Here is a tiny trained network, its code and every weight. The questions are about switching its units off for an input and a class, where a switched-off unit gives its printed mean instead of its output.

import numpy as np


def w(rows, s, z=0):
    codes = np.array(rows[::2]) - 128.0
    scale = np.full(codes.shape[1], s)
    scale[-1] = z or s
    return codes * scale


def norm(h):
    return h / np.sqrt((h * h).mean(-1, keepdims=True) + 1e-5)


def f(y):
    return np.maximum(y, 0)


def log_softmax(a):
    a = a - a.max(-1, keepdims=True)
    return a - np.log(np.exp(a).sum(-1, keepdims=True))


def net(x, mask):
    res = np.array(x, float).reshape(1, 3) / 4 @ E
    u = 0
    for l in range(4):
        y = f(norm(res) @ A[l][:, :-1].T + A[l][:, -1])
        res = res + np.where(mask[u : u + 8], y, B[l][:, -1]) @ B[l][:, :-1]
        u += 8
    return log_softmax(norm(res)[-1] @ U[:, :-1].T + U[:, -1])


A, B = {}, {}
E = w([
[165,100,152,148,147,226,42,108,152,148,144,181],'x0',
[147,41,173,124,116,108,73,78,108,152,48,132],'x1',
[161,85,8,176,216,103,99,96,172,131,90,62],'x2',
],0.011)
A[0] = w([
[158,102,118,83,120,93,94,30,110,123,155,172,82],'0.n1',
[75,144,201,141,73,166,92,153,128,126,151,159,102],'0.n2',
[69,74,204,187,72,200,119,64,102,164,126,188,56],'0.n3',
[163,168,160,167,93,109,111,52,181,135,95,48,29],'0.n4',
[203,156,111,170,122,139,55,110,116,116,148,157,209],'0.n5',
[128,134,119,148,160,236,155,98,183,56,150,82,76],'0.n6',
[180,125,83,162,253,98,103,86,233,139,218,105,6],'0.n7',
[114,110,195,202,191,110,91,52,173,160,13,162,36],'0.n8',
],0.0064,0.0024)
B[0] = w([
[81,136,177,82,121,103,124,66,121,118,123,142,167],'0.n1',
[189,170,148,139,69,151,118,148,120,179,179,117,208],'0.n2',
[151,123,254,142,118,185,137,202,107,119,103,104,215],'0.n3',
[108,197,190,116,146,240,155,102,213,85,133,106,158],'0.n4',
[57,122,64,150,45,54,154,125,118,61,137,125,194],'0.n5',
[148,115,92,68,204,137,148,138,169,198,130,99,181],'0.n6',
[166,141,55,224,112,101,143,117,108,125,143,125,255],'0.n7',
[114,137,96,42,117,94,86,77,207,115,137,54,226],'0.n8',
],0.0086,0.0067)
A[1] = w([
[113,128,127,120,188,153,143,89,92,145,124,144,10],'1.n1',
[119,118,132,157,145,214,125,128,113,142,95,134,17],'1.n2',
[132,84,207,170,95,121,177,203,66,21,159,139,181],'1.n3',
[98,189,112,81,133,132,253,129,92,39,169,158,29],'1.n4',
[166,115,24,246,94,175,148,37,178,87,101,93,92],'1.n5',
[98,63,157,57,170,168,105,145,161,115,115,114,21],'1.n6',
[130,86,168,157,104,138,170,68,61,171,50,70,149],'1.n7',
[123,149,121,212,118,80,138,135,102,93,174,64,94],'1.n8',
],0.0068,0.0014)
B[1] = w([
[165,102,134,162,149,129,106,102,86,125,91,11,128],'1.n1',
[85,131,178,145,94,75,160,78,87,167,171,81,132],'1.n2',
[171,121,124,141,111,113,112,155,125,144,123,156,197],'1.n3',
[126,34,105,130,119,62,151,99,156,95,163,106,189],'1.n4',
[111,160,136,150,131,152,115,150,77,152,102,114,254],'1.n5',
[91,131,130,147,146,49,162,118,158,105,80,139,150],'1.n6',
[106,193,160,119,105,109,113,138,191,130,195,157,176],'1.n7',
[131,130,132,202,134,85,81,116,79,146,98,152,190],'1.n8',
],0.011,0.0099)
A[2] = w([
[170,101,169,145,117,81,139,122,72,118,137,150,79],'2.n1',
[140,154,90,122,106,144,181,204,89,89,181,125,186],'2.n2',
[163,126,121,107,182,166,140,168,87,69,89,162,80],'2.n3',
[119,142,36,211,254,206,162,112,100,198,30,33,119],'2.n4',
[130,94,142,118,57,107,125,65,59,133,53,28,33],'2.n5',
[79,88,51,162,85,90,186,140,128,35,90,154,124],'2.n6',
[148,110,204,196,127,148,37,176,75,192,128,160,148],'2.n7',
[163,211,95,80,145,63,140,129,181,179,185,142,252],'2.n8',
],0.0064,0.0012)
B[2] = w([
[168,96,104,130,100,78,196,162,112,201,111,146,161],'2.n1',
[66,119,110,72,122,131,64,102,147,134,30,53,171],'2.n2',
[48,125,113,156,109,139,147,175,129,157,91,195,128],'2.n3',
[169,231,142,141,133,194,168,154,32,2,216,154,252],'2.n4',
[109,59,164,88,107,194,102,71,204,125,205,74,179],'2.n5',
[123,45,128,187,150,104,85,194,102,134,182,192,177],'2.n6',
[224,131,109,103,101,69,205,125,147,68,176,84,179],'2.n7',
[94,90,54,135,216,230,96,86,189,97,141,168,171],'2.n8',
],0.0077,0.011)
A[3] = w([
[147,104,51,67,136,220,147,93,211,176,119,139,93],'3.n1',
[248,123,237,97,55,174,147,148,122,172,116,145,107],'3.n2',
[88,78,143,61,138,122,50,53,161,153,32,95,5],'3.n3',
[116,185,93,227,174,170,151,124,70,64,62,152,96],'3.n4',
[183,218,76,218,173,114,203,160,2,161,65,159,52],'3.n5',
[131,40,68,150,127,40,186,94,43,161,150,174,117],'3.n6',
[152,193,114,87,107,203,90,111,105,38,110,50,70],'3.n7',
[122,110,58,105,118,168,166,188,108,181,187,120,90],'3.n8',
],0.0073,0.0029)
B[3] = w([
[126,103,204,69,192,197,168,180,70,130,155,108,146],'3.n1',
[165,199,81,143,142,110,189,107,10,171,74,163,248],'3.n2',
[71,204,193,56,192,96,89,121,151,138,106,194,182],'3.n3',
[223,177,13,206,121,162,136,192,115,194,78,140,254],'3.n4',
[106,211,106,128,239,119,57,194,165,254,175,178,255],'3.n5',
[51,92,147,135,44,131,116,185,217,157,101,142,205],'3.n6',
[120,13,147,89,85,76,156,108,136,83,93,167,222],'3.n7',
[118,84,165,124,162,153,113,94,139,124,110,98,176],'3.n8',
],0.0091,0.0081)
U = w([
[61,62,113,151,78,84,166,202,207,140,141,136,124],'0',
[74,159,219,56,176,99,77,46,189,103,74,122,57],'1',
[207,204,180,107,79,108,200,138,46,169,98,148,219],'2',
[164,213,37,231,207,148,106,176,106,158,131,123,213],'3',
[117,87,150,83,201,232,159,164,136,120,166,103,2],'4',
[167,107,74,147,125,141,98,61,118,7,99,85,84],'5',
],0.013,0.0023)

Each question gives the input, the list of numbers given to net, and the class t.
The units are the neurons (one row each of A and B). Each row of codes is followed by its name. A weight is (code - 128) times the scale printed after its matrix; where a second scale follows, it is the last column's (A, B and U).
mask holds one flag per neuron, layer by layer. A switched-off neuron (its flag False) gives its mean, the last column of its row in B, instead of its output. The means were averaged over made-up inputs and are rounded, as every weight is.
A unit's drop is (log p(t) with every unit on - log p(t) with that unit switched off) / (log p(t) with every unit on - log p(t) with every unit switched off).
The circuit of an input: a set's keep is (log p(t) with only the set's units on - log p(t) with every unit switched off) / (log p(t) with every unit on - log p(t) with every unit switched off). Starting from the 12 units with the biggest drops (on a tie, the unit counted first), units are removed one at a time, each time the one whose removal leaves the highest keep (on an exact tie, the one counted first), for as long as the keep stays at least 0.8.
units of the circuit, in order: the units of the circuit, biggest drop first
most important unit: the unit with the biggest drop
k most important neurons: the k neurons with the biggest drops, biggest first
top k neurons in layer l: the k neurons of layer l with the biggest drops, biggest first
drop when u is switched off: that unit's drop, to one decimal
input [-4,7,6], class 1: 2 most important neurons : [0.n8; 2.n5]
input [-3,-7,-1], class 0: most important unit : 1.n4
input [8,6,8], class 5: units of the circuit, in order : [0.n8; 3.n5]
input [-6,6,5], class 1: 2 most important neurons : [0.n7; 0.n8]
input [-2,1,1], class 5: units of the circuit, in order : [3.n5; 2.n5]
input [-8,-8,3], class 0: units of the circuit, in order : [1.n4; 3.n2]
input [-3,0,-3], class 0: 2 most important neurons : [0.n3; 1.n4]
input [-7,5,5], class 5: 2 most important neurons : [2.n5; 2.n4]
input [-5,6,8], class 5: units of the circuit, in order : [2.n5; 3.n5]
input [4,5,7], class 5: 3 most important neurons : [0.n8; 2.n5; 3.n7]
input [-1,5,6], class 5: 4 most important neurons : [0.n8; 2.n5; 2.n4; 3.n7]
input [1,5,4], class 1: 2 most important neurons : [0.n8; 0.n1]
input [0,-4,-2], class 4: 3 most important neurons : [0.n5; 0.n7; 0.n2]
input [2,7,8], class 5: 2 most important neurons : [0.n8; 2.n4]
input [8,2,2], class 5: most important unit : 1.n5
input [-8,6,-3], class 0: top 2 neurons in layer 0 : [0.n3; 0.n8]
input [0,-8,-5], class 4: top 3 neurons in layer 0 : [0.n5; 0.n7; 0.n2]
input [6,6,8], class 5: top 2 neurons in layer 3 : [3.n7; 3.n5]
input [-2,-6,-1], class 0: drop when 1.n4 is switched off : 0.8
input [1,-1,-1], class 2: most important neuron : [0.n7]
